Below is a small trained network, with its code and all its weights. Each question gives an input and a class and asks what happens when units are switched off, that is, made to give their printed mean instead of their output.

import numpy as np


def w(rows, s, z=0):
    codes = np.array(rows[::2]) - 128.0
    scale = np.full(codes.shape[1], s)
    scale[-1] = z or s
    return codes * scale


def norm(h):
    return h / np.sqrt((h * h).mean(-1, keepdims=True) + 1e-5)


def f(y):
    return np.maximum(y, 0)


def log_softmax(a):
    a = a - a.max(-1, keepdims=True)
    return a - np.log(np.exp(a).sum(-1, keepdims=True))


def net(x, mask):
    res = np.array(x, float).reshape(1, 4) / 4 @ E
    u = 0
    for l in range(4):
        y = f(norm(res) @ A[l][:, :-1].T + A[l][:, -1])
        res = res + np.where(mask[u : u + 4], y, B[l][:, -1]) @ B[l][:, :-1]
        u += 4
    return log_softmax(norm(res)[-1] @ U[:, :-1].T + U[:, -1])


A, B = {}, {}
E = w([
[11,81,117,47],'x0',
[206,26,58,66],'x1',
[128,88,199,105],'x2',
[130,130,135,123],'x3',
],0.012)
A[0] = w([
[199,81,82,66,132],'0.n0',
[204,164,162,192,135],'0.n1',
[133,145,109,122,254],'0.n2',
[254,110,122,148,151],'0.n3',
],0.022,0.00078)
B[0] = w([
[126,53,83,64,242],'0.n0',
[97,6,148,198,243],'0.n1',
[110,107,188,161,147],'0.n2',
[215,254,77,90,250],'0.n3',
],0.019,0.012)
A[1] = w([
[57,234,214,90,3],'1.n0',
[169,98,233,254,42],'1.n1',
[129,141,79,68,163],'1.n2',
[37,214,130,155,82],'1.n3',
],0.016,0.0021)
B[1] = w([
[121,207,1,92,202],'1.n0',
[101,132,242,216,254],'1.n1',
[148,75,225,147,208],'1.n2',
[110,167,76,86,201],'1.n3',
],0.017,0.0097)
A[2] = w([
[24,167,205,105,156],'2.n0',
[41,189,26,98,29],'2.n1',
[197,216,197,7,104],'2.n2',
[54,142,140,32,252],'2.n3',
],0.018,0.0031)
B[2] = w([
[173,161,79,163,198],'2.n0',
[132,182,3,117,255],'2.n1',
[191,138,135,197,201],'2.n2',
[46,156,95,122,248],'2.n3',
],0.021,0.0091)
A[3] = w([
[60,93,130,163,11],'3.n0',
[53,3,104,83,5],'3.n1',
[72,133,183,214,62],'3.n2',
[188,151,151,124,90],'3.n3',
],0.026,0.0019)
B[3] = w([
[169,107,87,131,185],'3.n0',
[4,68,221,74,249],'3.n1',
[108,239,202,147,251],'3.n2',
[136,57,129,138,184],'3.n3',
],0.03,0.012)
U = w([
[135,222,251,230,40],'0',
[67,214,57,109,60],'1',
[254,61,154,133,129],'2',
[45,63,196,58,245],'3',
],0.016,0.0011)

Each question gives the input, the list of numbers given to net, and the class t.
The units are the neurons (one row each of A and B). Each row of codes is followed by its name. A weight is (code - 128) times the scale printed after its matrix; where a second scale follows, it is the last column's (A, B and U).
mask holds one flag per neuron, layer by layer. A switched-off neuron (its flag False) gives its mean, the last column of its row in B, instead of its output. The means were averaged over made-up inputs and are rounded, as every weight is.
A unit's drop is (log p(t) with every unit on - log p(t) with that unit switched off) / (log p(t) with every unit on - log p(t) with every unit switched off).
k most important neurons: the k neurons with the biggest drops, biggest first
top k neurons in layer l: the k neurons of layer l with the biggest drops, biggest first
drop of u: that unit's drop, to one decimal
input [0,0,-8,-2], class 0: most important neuron => 0.n2
input [-6,1,-7,-7], class 2: 2 most important neurons => 0.n3; 3.n2
input [1,-8,3,0], class 1: 2 most important neurons => 0.n1; 1.n0
input [4,1,-8,-8], class 3: 2 most important neurons => 1.n1; 0.n3
input [8,-2,5,-6], class 1: 2 most important neurons => 0.n0; 0.n1
input [0,0,3,-1], class 0: 3 most important neurons => 0.n0; 0.n3; 2.n1
input [0,0,8,-6], class 0: top 2 neurons in layer 0 => 0.n0; 0.n3
input [3,-4,1,-6], class 1: 2 most important neurons => 0.n1; 0.n0
input [6,-6,2,1], class 1: drop of 0.n1 => 0.8
input [-4,2,-5,1], class 2: drop of 0.n3 => 0.6
input [5,-7,-1,-2], class 1: drop of 3.n3 => 0.0
input [6,-6,4,1], class 1: drop of 0.n1 => 1.5
